Each row is followed by its tier, which names the range that a hidden value of the row falls in. A new part has a new value, new ranges and new names.
[ 129  141   50  275   24 -136  385  -87 -118  -45  337   47   68 -115
 -365  207 -144  176  -60 -208  202  518  328  -20  159 -654 -345  329
  103 -175   42  -47 -167  -80 -183  -54  308 -313  101  391   74  -57
  103  221  193  128  251]  X
[  20  185  139  102  275   38 -185 -165   10   19    7   66   78  130
  254  140  197   64   22  -70  -11  -63   83 -133  -43   37  -92   86
    9 -120 -152  -46 -189  113  -25  282 -237  -38 -106   59   52  -43
    1 -121  -41 -149   74]  W
[  29  224   48   38  145  254  151  -37    7   35   84   27  154 -111
   15  118 -102  102  -31  -58   10  -24  102   -6   94  -46  -99   91
   39   -1  -49  -91  -89  -10 -120  190  -28 -186  -48   -7   50  -86
   91  145  -60  -81  139]  Y
[ 133 -192   34   23 -126 -111  -31  355  -26   42  -56  147  -28  181
 -113 -129  -11   74  133  -67  -83 -111  -88 -242  -39   51  123 -116
  167   98   17  256  -66   45 -122  -88 -171  -66 -210 -191  -85  -63
  -98  115 -210  115  -26]  W
[ 146   46 -266  310 -512 -205  342  345 -125  188 -139 -160 -332  286
 -103 -156   61 -382  259  -53 -325 -270  185 -124 -275  199 -131   24
  -97  133 -171  101  347  452  -65 -498 -214   45 -418 -197  305   45
  -77 -225   30   35 -192]  Q
[   0 -243   16  -70   31  373  158   26  -78    5  149  162  -18   16
  -57   62   -5  246 -208   64    4  -24   20 -420   38  -92   76  152
  -38   92  138  102 -372 -290 -223 -145  118 -497   31   32  217  168
    2  -55 -240 -480  282]  P
[ 249  295  185 -262   -5  351   98  468    8  618  -94  118   55  156
 -235   24  131  135   37   77 -221  -31  -80 -491  195 -190  130  -27
   67  270  147  343 -382  124 -139   93  104 -549  218  -16  285 -137
 -108 -308 -159 -294  264]  Q
[ -93 -225 -358  142 -378  143   80  244 -349  166 -190  -91 -245   65
   43 -256   36 -219   43   67 -196 -366  -88 -271 -204  520  115 -264
 -140  235  -98   51  254  118  -36 -461 -112 -107 -326 -378  272  206
  204  -10  -82 -181 -119]  G
[ 109   42 -212  550  -68 -683 -254   54   66 -274   13   50 -121  216
  359   48  230 -102  272  -79   29   20  175 -169 -110 -206   66  249
  256   52 -144  138   35  259  169   58 -421  527 -312   94   19  -55
 -247   51  161  238  -71]  X
[ 134   67   39  135  -80  129  237  249   29  289  -60  -79  -91   93
  -70  -47   47 -129  -66  -57  -24   43   88 -114  136 -212  -24  177
   74   -2  -25  138 -116  129 -175 -142   89 -270  -88    2  211  -78
   48 -144  -46    7  158]  P
[  89  138  166   51   26   60   94   79  153   -1  -99 -118  151  136
   93 -283   91 -110   73  -49   94   96  -52  287  165 -185  188  172
  123   91 -279  -73  -88  183 -158  209  159  -13  123  135  120 -248
   99  -73  219  157  -12]  W
[ -22 -246 -154 -168   64  247  -59  363 -155  -79 -170  -27  -25 -176
  225 -391  -79 -109   23  155   87 -108 -177  193  255  163  240   38
  404   72   83  318  -37 -128   59  -98  -79  104 -117 -243 -105 -165
  144  550 -287  -13   35]  W
[ -44  -30 -161  282 -155 -120   42  -30 -160  -70   42   58 -121   70
  -86   32  -80  -37  126 -151 -207 -239  111 -213 -308  298 -191 -189
 -208   33 -107  -98  230  139  -17 -105 -204   37 -323 -201   28  147
   60   32   25   41  -49]  S
[ -44  -18 -121  -24 -356  123  358  188 -208  411 -153 -138   76   76
  -20    9   34  104   22   57   -3  -38  -45 -276 -112 -128   59  107
  198  311   78  -25 -154  -57  -32 -274   52 -196   33 -190  232   30
  173  -92 -151 -366  -22]  D
[  -5    7  210   26  236  -20  -45  -68   33 -101  -21   49   30   25
   19  -96  -38  -63  -26 -141   11   46   13  149   28  -73  -62   87
   24 -157  -52  -44 -204   22  -20  158  -52   44   80   59 -152 -137
   65   83  -80  131  154]  S
[  18  220  125   52 -167  664  374  179  204  630 -169  -26   94   -8
   -7  262  -33 -142 -209  -60 -183 -368   25 -386   99   89  -37  242
 -121  219   -4 -127 -328   59 -217   -1  -42 -458 -120 -215  292   47
   52 -472 -169 -290  201]  Q
[  34  -86 -147  113 -157 -383   13  -19 -150 -194   47   33   20  181
   -9 -147   45  144  242  -19  -26   32  -12 -143 -286 -103   70  -62
  100  223  -11    9   -1   37   85   13  -74  182   63   46  141  -35
  -15   40   91  -64  -21]  U
[ 245   78  -54  251 -135  153  239  294   45  167   64  177 -123  -31
 -147  240  -32 -327  -17 -117 -173  -25  158 -320   91   36 -223  243
  -54  -44  117  176 -233  165 -163  -79 -220 -236 -220  -37  228  -79
 -115  -28 -262  166  273]  N
[ 136   72   13  232  445 -147 -306 -252 -134 -380  212  234   47 -153
  234  114  140 -169  -13  -99  216  277  132   38  186  -59 -188  236
  120 -337  -33   71 -366   24   59  339 -265   94   21  436  106 -189
    8  299   17  199  289]  Q
[ 247  172  146  401    5 -388  239  -27   61  -98   95  -36   80  106
   46  131  107 -218   56 -227  280  405  279  231  155 -481 -218  523
  295 -291 -214  -54 -232  226 -205  -24 -160   46 -118  398   69 -284
  -58   93   50  401    7]  B
[-116 -116  -75  -65   81   95  -75 -215 -206 -295   68   59  222 -188
  -57 -345 -224  162  132  -57  106 -216 -111  192  -78  273  -13 -236
   43  170 -169 -149  118 -145   52  225   66   99   12  107   17  -16
  226  311  380  -17  -64]  G
[-176  -53 -104 -241  389  645 -304  -87 -188   -9   36   52   68 -294
  -75 -513 -344  449 -209  103  -21 -691 -249 -191  107  561  387 -879
 -254  309 -152   13  321 -253 -132  199  230 -473  -94 -134  208  205
  277  133  323 -339  191]  X
[  42  258  151 -175  270  339  -14  187   48   69   17  127  157 -223
 -112 -115 -214  150   23    5  -41 -131   -2   70  321  -56   53   20
  121  129   -7  127 -125  -50  -44  249   67 -160  105   38 -156 -138
  -29  297   47  -11  175]  G
[-168  246   87 -129  -70  353  403   52 -160  193 -138 -207  -51  -29
 -136 -128  -95 -191   41  -32 -259   44  103  346  -38   41 -229  176
 -182   -8  -88 -224   76  143    4 -146  248 -100  192 -209 -126  -25
  303   80  -75 -172    2]  S
[ 249 -108   74   44  232   47  -94  194  244 -149  -17    6   -1   51
  102 -469  -59  -51  -64    4  173 -198 -102  103  267  -93  367  -87
  211   58 -140  276  -69   49 -228  168  -12 -102 -105  209  283 -259
 -110  -24  116  222  214]  U
[  81   73  119  365  438  -36 -108 -355  258    3  114  -16   65  -35
  303  257   10    4 -143 -264  201 -115  255  -54   26 -248 -415  284
  231 -404  -15    8 -193  -15   62  449 -269  128 -396  226  113 -122
   26 -192  140   70  303]  N
[  60  262   63  181  242 -113   85  -49  -74 -103  127  -67   64  -34
  126  128   80   47   53  -88  164  424  266  251  204 -434 -232  380
  275 -291  -90   17  -67   81  -22  125   29   30  -40  172 -132 -185
  111  354    5   83   67]  Y
[ 166  179  116  218 -107  254  334  271  108  483  -60 -138 -210  216
 -185  130   82 -281   48 -224 -285  -31  280  -61   -5  -54 -540  227
  -78 -295  -82  165  145  366 -167  -64   57 -268 -449 -197  100  -46
  105 -313   -7   84   66]  P
[ 160   25  -20  199  -56   34  175  144  -32  160  125  106    0   31
 -138  166   16   90  -94  -71   42  161   84 -401   81 -279   -4   93
   43   56  102  108 -256  -24 -201  -39   47 -367  -14   67  261  -22
    5  -45 -116  -14  282]  U
[ -11   21  152 -290  145  121  -73  135  -67  -11  -33  104  232 -103
 -218 -369 -204  273   85   -1   31  -35 -226   75  154 -100  269 -232
  153  282   21   61 -155 -144   20  249  232  -82  360   59 -125 -166
  100  250  155    9  116]  Q
[  20  427  137  167  350  141  169 -140 -104  129   97  -11   83 -371
 -184  209 -284 -171  -67 -285   38  148  271  302  195 -105 -589  108
   16 -399    7 -137  -16   98   30  237  -36  -52  -53   95 -194 -211
  258  378   20  361  267]  P
[ -22  -11 -274   43 -458 -114   84  255  -20  318 -396 -229  135  109
  106 -488  -78  -65  187   70  -50 -533 -374 -166 -254  242  545 -447
  151  744 -105  -92  167  147   98   -5  -99  224   44 -300  426 -128
  142 -261  204   12 -119]  U
[  -7  312 -266 -232   18  460   28  185 -270  343 -111 -195  -68    4
  -36 -451  -80  274   63  251 -247 -611 -103 -234  -78  436  324 -724
 -202  472 -186   99  494  156 -106  -72  130 -453  -93 -231  535  105
  163 -145  205 -544    4]  W
[  65  289 -152 -265  -11  390  130  243 -378  263   30   97   61 -137
 -146   -9  -96  257  120  182 -175 -281   29 -304   34  289   -2 -246
   15  283   22  165   50   10  -94 -140 -118 -440  -58 -120  209   49
   -2  248 -173 -480    6]  B
[ -11  278  200 -532  287  518  158  184 -172  158  -71 -100  289 -276
 -268 -529 -315  275   -3  104   95  -22 -185  441  381  -70  231 -284
  177  209  -85   31   20 -114 -131  174  443 -371  419   68  -60 -272
  289  428  137 -106   94]  B
[  94   57    0  131  159  -10   50 -139  -76    0  108    1  107  -39
   44   72   40    4   46 -128  127  173  110   14   -2 -175 -318  154
  190 -176   28   37 -141    8   36  277  -17   -4  -61  166  172 -168
  174   75   88   37  184]  U
[ 168   95   34 -182   15  636  157  398  127  576 -112   42  135 -113
 -158  -59 -101   41 -158   42  -94 -173 -227 -407  245  -31  174 -172
   78  315  254  252 -293  -70 -143  286  207 -514  123 -205  404 -182
  157 -193 -156 -108  455]  S
[  24  346  200   93   88   50  142 -110  -43    8  108  163   10   20
 -255  252  -94 -103  154 -241 -316  -33  253    7 -156  122 -498  122
 -294 -166  -97 -187  -59  231  -22  151 -158  -54  -29   21 -180  -10
  -33    5  -13   64   63]  N
[ -75  143  -96    1    8  215   64    2 -137  273 -165 -223  -45  -17
  -97 -419 -201   47  -45  -31 -116 -523 -102  -22 -140  342  154 -619
 -211  235 -217 -128  393  140  -87  -47   91 -217 -119 -184  305   42
  270 -188  257  -91   29]  S
[ -86 -198   90  286   95 -194    0 -205   18 -316   70  -23  -71  172
  288    9  177   -5  -53  -94  178  175  213  109   19 -302  -50  534
  154 -238 -197  -79 -214  -49  -50 -143  -53  132 -151  213 -128   81
  -16   27   50 -119  -39]  Q
[  32  -18    4  -83  373  148 -415 -175  -19 -121   99  119   83   91
  -32 -335  -95  413   60  -56 -109 -507 -179 -267 -213  427  157 -828
 -215  132 -163   62  287    7  -73  516  -23 -196 -187  -68  250   26
  105 -137  297 -112  139]  W
[  46  401  131 -129 -119  -50  229  360 -163   85 -123   71   -4  -31
 -302 -126 -128 -199  236  -14 -284  120   30  210   88  -24   41   86
  -82  197  -52  -42  -94  270  -17 -161  -23    0  372  -73 -273 -187
  -68  329 -195  184  -17]  S
[ 111   26  -59  266   27 -210  158 -125 -143   41   95  -11   -3   31
   67  196   80  -42  -59 -115  158  220  163 -178  -80 -274 -213  203
  156 -160   79  -14 -262   12  -34  -41 -160  -77  -46  175  268  -98
   82  -14 -146   -8  222]  D
[   1 -175   80   76  126 -267  -65 -115 -135 -401   82  102  109 -117
 -219 -341 -251  -49  114 -234  136  125  -75  354  -30   21  -84 -174
   66 -110  -92  -91   19  -39   15  177   47  212   98  157 -209 -197
  189  433  198  492   50]  P
[ 110 -211  116  328  411 -165 -263 -321  172 -585  329  259  -73  129
  169  146   79   17   74 -250   15   34  278    9 -111    1 -451  271
   -4 -502 -102  113  -77   11  -34  404 -273  185 -446  222 -115  -13
 -132   93   70  154  158]  S
[ -52  146   -6   15   53  -63   79   21  -90 -106  -91  -74  175 -137
  226 -132  -47  -25  126   32  184   33   49  328  162 -155   51  340
  384   91 -128  -56 -125   -9   89   12 -129  259   56  106 -148 -179
   41  391   31   -7 -100]  D
[  17   59  -94  124  202   52 -316 -137  285 -102 -212  -25  153  -64
  449 -331 -106 -164   64  -22    9 -775 -209   16 -109  456  291 -273
   84  315 -190  -73   38  111  149  520 -458  411 -216  -33  310 -186
  -57 -223  245  101   99]  G
[-130  154 -336  -48 -440   89  312  370 -374  273 -130 -140   29 -110
  -88 -142 -100  169  239  176 -102  -94   27 -107   26  -61  127   70
  250  509    1   54  198   -5  125 -402  133  -10    9 -245    1  107
  127  345  104 -361 -228]  Q
[ 207  627  167  -70  113  153  261  372   78  465 -123 -126  132 -192
 -317 -243 -256  -48  -21  -39    5   11    1  170  442 -382  217 -121
  118  250  -59   56  -49  233 -135  106  244 -301  349  162  138 -357
   37   57  194  284  261]  Q
[  86  -68  351  -21  341  270  -88  -33  475 -160  -28   64  126  149
  298 -105   87  -59  -11  -90   33 -145   29  212  179 -138  -26  482
  202 -148 -142  105 -334    3  -89  470  -76  108 -129  129  -88 -201
 -138 -176   34  -15  139]  S
[-170  176  -72   34  107   70  124 -146 -415   30   31  -51  107 -267
   93  125    8   28  -26    9  173  345  135  136  134 -204 -221  319
  196  -88   33 -142 -220 -125  138  -85   71  -12  210  111 -105  -18
  309  458  -52 -192   74]  P
[  41 -326    9    4 -151  175  203  266 -159  -12  -18   49 -134   37
 -147 -237  -50 -104  -75  -17   23  -11    0  -33  119   45   46  136
   66  -26  -46  169 -118  -71 -245 -419   76 -290 -150  -23   25   54
   54  160 -157  -43   13]  G
[  46  151  258   89   39  224   71  133  346   -5   46  169  148   76
  -84   89 -103  113  108 -154 -164 -205  108  -46  111  -65  -64  270
  -15  110 -176  -18  -96   74 -167  284  -20  -56 -175  -51 -238  -15
 -183  -40  132   63   -6]  P
[ -97 -125  171  293  201 -168  -65 -267  140 -468  122   54  -33  180
  284   75  145  -20   16 -155   65  187  228  207  -40 -208 -146  518
   24 -301 -224 -151 -161    8  -47  105  -87  232 -146  127 -284   38
  -33   92   12   20  -18]  U
[ -61  -24 -109  306  -84   75  -93   98 -204   61   79  167  -43   51
  130  358  188   88   73  -73  -70   53  177 -400    0  117 -226  213
   41  -95  -84   72  -34   33  -58  -89 -199 -116 -440 -224 -153  217
   55  218 -129 -132 -104]  D
[  13 -132   42  317  117 -267 -303 -157  179  -68 -202 -178  -13  272
  343 -404  123 -146   78 -189  106 -404  -89  135 -178  198  117 -231
   94  -54 -398  -52  227  250    8  255 -222  333 -407   13  162 -107
  100 -337  404  265 -125]  S
[  83  140  -77  290  147 -308 -126 -204 -167 -201   57  -44   13   76
  243  -51  202 -135  135  -83  149  167  134  126  -54  -49 -132   96
  109 -170 -227  -52    0  217   36  150 -189  175  -91  260  202 -147
   99   86  183  131   -2]  D
[  25 -181  137   59  129 -195 -237  -78   33 -341   71  183  116  220
   78 -147   81  217   68  -83   56   18 -120 -113 -100    2  270 -126
   11   62 -154  -38 -171  -38 -134  216  -93   12   30   55  -64  -43
  -45   50  -12   51   12]  Y
[   4  183  -32  229   53  -52   78   41   56   74  -16 -243  -69  196
  194 -118   68  202   95  -32   24 -178  251   85   13 -184  -35   85
  183  -49 -329   52  373  191 -111  -80   -1  -12 -459  -47   18   46
   11  -47  263 -166 -193]  B
[ 115  240  190 -335  204  297  143  127   36  267  -15   43  247 -109
 -193 -186 -103  224 -126   90   58  156 -202 -128  256 -438  340  -50
  112  353  222   62 -522 -160  -51  311  357 -388  708  225  300 -275
   84  -90  -26 -202  493]  N
[   9  134    5  372 -110 -179  153  139  -21 -153  228  158  -36   22
 -207  268  -85  180  158 -183  -87  215  340 -110   69 -291 -248  316
   16  -59 -123    3  107   76 -132 -113   26  -38 -271  -34 -366  129
 -104  366   93  165  -85]  S
